Below are the code and all the weights of a small trained network. Each question names an input and a class and asks about switching units off, where a switched-off unit gives its printed mean instead of its output.

import numpy as np


def w(rows, s, z=0):
    codes = np.array(rows[::2]) - 128.0
    scale = np.full(codes.shape[1], s)
    scale[-1] = z or s
    return codes * scale


def f(y):
    return y / 2 * (1 + np.tanh(0.7978845608 * (y + 0.044715 * y**3)))


def log_softmax(a):
    a = a - a.max(-1, keepdims=True)
    return a - np.log(np.exp(a).sum(-1, keepdims=True))


def net(x, mask):
    res = np.array(x, float).reshape(1, 6) / 4 @ E
    y = f(res @ A[0][:, :-1].T + A[0][:, -1])
    res = res + np.where(mask, y, B[0][:, -1]) @ B[0][:, :-1]
    return log_softmax(res[-1] @ U[:, :-1].T + U[:, -1])


A, B = {}, {}
E = w([
[149,82,110,240,172,157,124,84,77],'x0',
[100,89,176,138,27,97,154,94,112],'x1',
[36,138,113,180,166,55,87,150,144],'x2',
[138,251,89,137,112,105,93,105,70],'x3',
[80,148,203,81,142,139,78,130,40],'x4',
[127,125,127,127,130,126,123,124,130],'x5',
],0.012)
A[0] = w([
[59,80,162,149,36,106,157,80,138,113],'N0',
[81,6,138,85,146,167,152,153,207,124],'N1',
[149,94,111,232,181,149,123,27,68,95],'N2',
[139,141,124,35,120,22,147,142,140,69],'N3',
[45,71,165,110,144,220,84,149,89,123],'N4',
[175,224,140,151,62,117,85,92,128,96],'N5',
[159,127,52,94,240,193,106,201,150,78],'N6',
[66,121,142,203,162,11,149,186,162,154],'N7',
[152,74,98,127,36,67,97,74,113,71],'N8',
[120,108,106,132,84,108,178,87,158,89],'N9',
[200,148,127,73,112,215,228,51,116,96],'N10',
[177,121,26,176,91,72,211,86,255,14],'N11',
[128,105,134,110,193,160,77,180,142,172],'N12',
[114,190,69,140,84,87,100,70,145,112],'N13',
[115,186,133,83,122,130,188,168,187,1],'N14',
],0.0094,0.0028)
B[0] = w([
[94,194,123,122,130,49,185,154,83,211],'N0',
[206,93,79,202,105,144,82,203,81,239],'N1',
[75,133,199,169,154,190,69,184,205,248],'N2',
[80,94,212,123,152,232,68,177,191,184],'N3',
[195,130,131,143,25,118,99,104,150,197],'N4',
[179,72,112,233,109,72,82,222,98,190],'N5',
[97,181,200,203,86,52,221,126,152,220],'N6',
[67,21,100,90,154,89,106,78,107,238],'N7',
[103,99,209,178,226,77,183,253,216,173],'N8',
[98,167,141,144,146,94,108,145,80,164],'N9',
[22,72,51,68,224,87,141,56,110,209],'N10',
[211,133,206,56,37,134,84,50,89,244],'N11',
[137,159,101,164,137,28,118,71,65,178],'N12',
[140,63,98,150,122,164,140,156,60,191],'N13',
[163,64,139,113,146,127,125,176,216,169],'N14',
],0.0077,0.013)
U = w([
[128,211,174,145,143,74,252,113,137,105],'0',
[121,142,175,125,168,218,104,109,224,93],'1',
[167,186,174,94,93,143,92,38,71,253],'2',
[189,146,48,149,125,148,129,142,86,65],'3',
[81,111,64,86,187,126,152,34,119,108],'4',
],0.012,0.0039)

Each question gives the input, the list of numbers given to net, and the class t.
The units are the neurons (one row each of A and B). Each row of codes is followed by its name. A weight is (code - 128) times the scale printed after its matrix; where a second scale follows, it is the last column's (A, B and U).
mask holds one flag per neuron, in row order. A switched-off neuron (its flag False) gives its mean, the last column of its row in B, instead of its output. The means were averaged over made-up inputs and are rounded, as every weight is.
A unit's drop is (log p(t) with every unit on - log p(t) with that unit switched off) / (log p(t) with every unit on - log p(t) with every unit switched off).
The circuit of an input: a set's keep is (log p(t) with only the set's units on - log p(t) with every unit switched off) / (log p(t) with every unit on - log p(t) with every unit switched off). Starting from the 12 units with the biggest drops (on a tie, the unit counted first), units are removed one at a time, each time the one whose removal leaves the highest keep (on an exact tie, the one counted first), for as long as the keep stays at least 0.8.
units of the circuit, in order: the units of the circuit, biggest drop first
k most important neurons: the k neurons with the biggest drops, biggest first
drop when u is switched off: that unit's drop, to one decimal
input [6,7,-2,7,4,8], class 0: units of the circuit, in order -> [N8]
input [7,-7,4,-8,7,3], class 3: 4 most important neurons -> [N12 N1 N11 N4]
input [1,-2,6,5,2,3], class 4: 3 most important neurons -> [N1 N7 N11]
input [1,-2,-7,-4,3,5], class 4: 2 most important neurons -> [N10 N11]
input [-8,7,2,4,1,-7], class 1: 2 most important neurons -> [N3 N6]
input [0,-4,2,2,-5,-4], class 2: 3 most important neurons -> [N11 N8 N0]
input [7,0,6,-2,1,6], class 1: 2 most important neurons -> [N2 N10]
input [4,-1,1,8,4,5], class 3: 2 most important neurons -> [N5 N11]
input [-8,7,-6,6,8,-4], class 1: units of the circuit, in order -> [N3 N11]
input [-3,3,1,5,-5,-4], class 2: 4 most important neurons -> [N11 N1 N2 N3]
input [4,7,-1,1,-3,-2], class 0: 2 most important neurons -> [N8 N0]
input [4,-5,-8,3,-8,-2], class 2: 2 most important neurons -> [N11 N7]
input [0,2,-1,-6,-6,1], class 2: 2 most important neurons -> [N11 N5]
input [-6,2,4,3,-1,8], class 1: units of the circuit, in order -> [N3]
input [-4,-3,1,-7,4,2], class 3: 2 most important neurons -> [N1 N11]
input [-7,5,4,-8,7,0], class 3: drop when N11 is switched off -> 0.4
input [0,-2,5,8,7,-3], class 3: drop when N5 is switched off -> 0.4
input [-6,-2,8,-1,-5,-4], class 4: drop when N5 is switched off -> 0.1
